Each row has a name. Each piece below is followed by the name of the row it came from, unless a question asks for something else. Each question is about the rows just above it.

Riv: [102 104 157  90  83]
vep: [110 157  78 126  89]
vilo: [160 110 121 152  89]
gad: [151 152  91  93 105]
bazik: [190 121 152 129 159]
lilid: [110 157  78 172 109]
sanok: [131 120 159 110 114]
gupes: [190 121 152 129 125]
Print row lilid.  [110 157  78 172 109]
asked: [110 121 152]  vilo
asked: [190 121 152 129 125]  gupes
[102 104 157  90  83] is in which row?  Riv

vir: [165 140 167 119 178 143 176 111]
kika: [107 109 133 125 121 140 131 123]
gotug: [123 139 111 144 111 121  93 121]
bobe: [152  97 165 139 168 119 127 133]
Mil: [125 109 152  97 165 139 167 119]
asked: [123 139 111 144 111 121  93 121]  gotug
asked: [165 139 167 119]  Mil
Which row holds [152  97 165 139 167 119]?  Mil
asked: [ 97 165 139 168]  bobe
Print row vir.  [165 140 167 119 178 143 176 111]

vev: [127 135 113 164]
lapa: [138 144 146 114]
fafi: [112  88  80 114]
Kuv: [153 135  96  83]
far: [147 135  96 113]
asked: [146 114]  lapa
asked: [127 135]  vev
asked: [153 135  96  83]  Kuv
asked: [96 83]  Kuv
Print row fafi.  [112  88  80 114]

teb: [106 193 178 110 140  95 126 127]
sedep: [106 193 178 140  95 110 126 123]
Nide: [176 178  95 140 193 149 126  82]
Print row sedep.  [106 193 178 140  95 110 126 123]
Where do [176 178  95 140 193 149 126  82] appear?  Nide
Where do [106 193 178 110 140  95 126] appear?  teb
Shift each entry of [178  95 140] by -1 times 1:  [177  94 139]
[140  95] with -1 step of 1 on every entry:  [139  94]
Where do [193 178 140  95] appear?  sedep
Which row holds [193 178 140  95 110 126 123]?  sedep

Somub: [104  68 109 128 146 140 143 100 123]
Dedav: [109 127 122 165 121 142 117 127 150]
depi: [133 124 126 137 110 139 116 114 128]
The row with [109 128] is  Somub
Shift each entry of [127 122] by -1 times 1:  [126 121]

rore: [126  65 127 122 126 143]
rezef: [126  97 122 121 147 116]
vatem: [133 102 138 129 128 120]
laku: [123 127 142 142 118 112]
purek: [148 117 141 137  98 114]
naz: [146 124 133 140 113 105]
nofuz: [157 120 146 147 113 112]
gutum: [155 137 130 163 116 118]
zaned: [175 152 156 137 136  98]
tupil: [175 141 128 145 130  97]
Kedod: [165 158 128 150 144  70]
Print row vatem.  [133 102 138 129 128 120]
[146 124 133 140 113 105] is in which row?  naz
Print row purek.  [148 117 141 137  98 114]
Shift each entry of [133] by -1 times 1:  [132]
[127 122] with +1 step of 1 on every entry:  [128 123]

selot: [124 131 129  79 126 122 131 130 119 126 125 132 127 133 138 122 128 124
 140 125 135 120 138]
kivon: [120 130 131  94 126 126 133 128 134 125 127 129 125 135 140 124 127 128
 136 129 135 127 135]
Lage: [123 131 130 131 124 121 133 130 105 128 129 126 125 137 136 128 126 129
 133 130 134 131 133]
gotat: [123 132 129 147 123 119 136 134 128 132 130 128 124 133 133 129 126 126
 136 129 135 130 135]
sim: [126 133 127  84 124 117 134 138 127 130 124 133 126 129 135 123 126 119
 145 122 133 116 138]
Gur: [137 127 130 124 124 117 134 138 127 130 124 133 126 129 135 123 126 129
 145 122 133 116 138]
budo: [118 131 129 151 123 121 139 130 143 127 129 126 128 135 138 130 125 128
 132 132 140 130 141]
bem: [125 130 128 127 126 124 132 131 153 128 127 128 127 130 132 127 126 126
 133 128 131 126 132]
zaro: [124 131 128 108 128 122 129 129 125 129 129 128 131 134 131 125 130 128
 133 126 134 127 132]
asked: [123 119 136 134 128 132 130 128 124 133 133]  gotat
The row with [124 131 128 108 128 122 129 129 125 129 129 128 131 134 131 125 130 128
 133 126 134 127 132] is  zaro
asked: [126 133 127  84 124 117 134 138 127 130 124 133 126 129 135 123 126 119
 145 122 133 116 138]  sim
Move every entry of [126 126 136] by +1 step of 1.  [127 127 137]

kamo: [129 127 131 115 107 114 109 109 146 105 106  99 101  98 156]
kog: [124 138 120 152 148 140 143 142 108 147 148 141 135 136 116]
bubid: [113 110 151 112 119 135 130 144 116 136 135 149 154 152  97]
sogo: [113 110 151 112 119 135 130 144 116 136 135 145 133 133 127]
Los: [119 132 117 136 139 143 133 122 135 126 126 137 135 138 108]
dov: [137 133 121 132 141 130 130 126 132 133 125 135 137 127 117]
geb: [144 133 123 131 127 136 145 152 113 151 147 145 144 155 100]
mak: [113 144 116 130 110 151 119 112 135  92  88 101  95  97 157]
Peb: [101 104 148 112 105  96  87  87 183  76  88  85  84  81 168]
Tig: [103 108 151 104 127 127 137 131 132 123 126 141 138 144 108]
kun: [119 112 113 135 110 151 136 134 126 123 139 140 138 133 123]
lup: [133 126 140 118 113 117 110 113 155 111 111 102 103 108 151]
Print row geb.  [144 133 123 131 127 136 145 152 113 151 147 145 144 155 100]
[143] with +1 step of 1 on every entry:  [144]
Where do [124 138 120 152 148 140 143 142 108 147 148 141 135 136 116] appear?  kog
Where do [113 110 151 112 119 135 130 144 116 136 135 149 154 152  97] appear?  bubid
Move every entry of [104 127] by -1 step of 1.  [103 126]
asked: [113 110 151 112 119 135 130 144 116 136 135 145 133 133 127]  sogo

Noga: [136 117 139 121 125 119 120 118]
masan: [149 111 145 104 111 167 120 131]
fiti: [149 111 145 104 111 167 120  94]
div: [136 117 139 121 143 138 124 120]
gare: [149 111 145 165 111 167 120 131]
Print row div.  [136 117 139 121 143 138 124 120]
[145] with -1 step of 1 on every entry:  [144]
asked: [136 117 139 121 125 119 120 118]  Noga
Print row Noga.  [136 117 139 121 125 119 120 118]
Shift each entry of [139] by -1 times 1:  [138]

nik: [134 130 131  99 107 102 104  98]
guki: [152 115 193 132 113 173 130 134]
Sokif: [107 145  97 132 116 120 137 129]
Move every entry of [132 116] by -1 step of 1.  [131 115]
asked: [134 130 131  99 107 102 104  98]  nik
Print row Sokif.  [107 145  97 132 116 120 137 129]

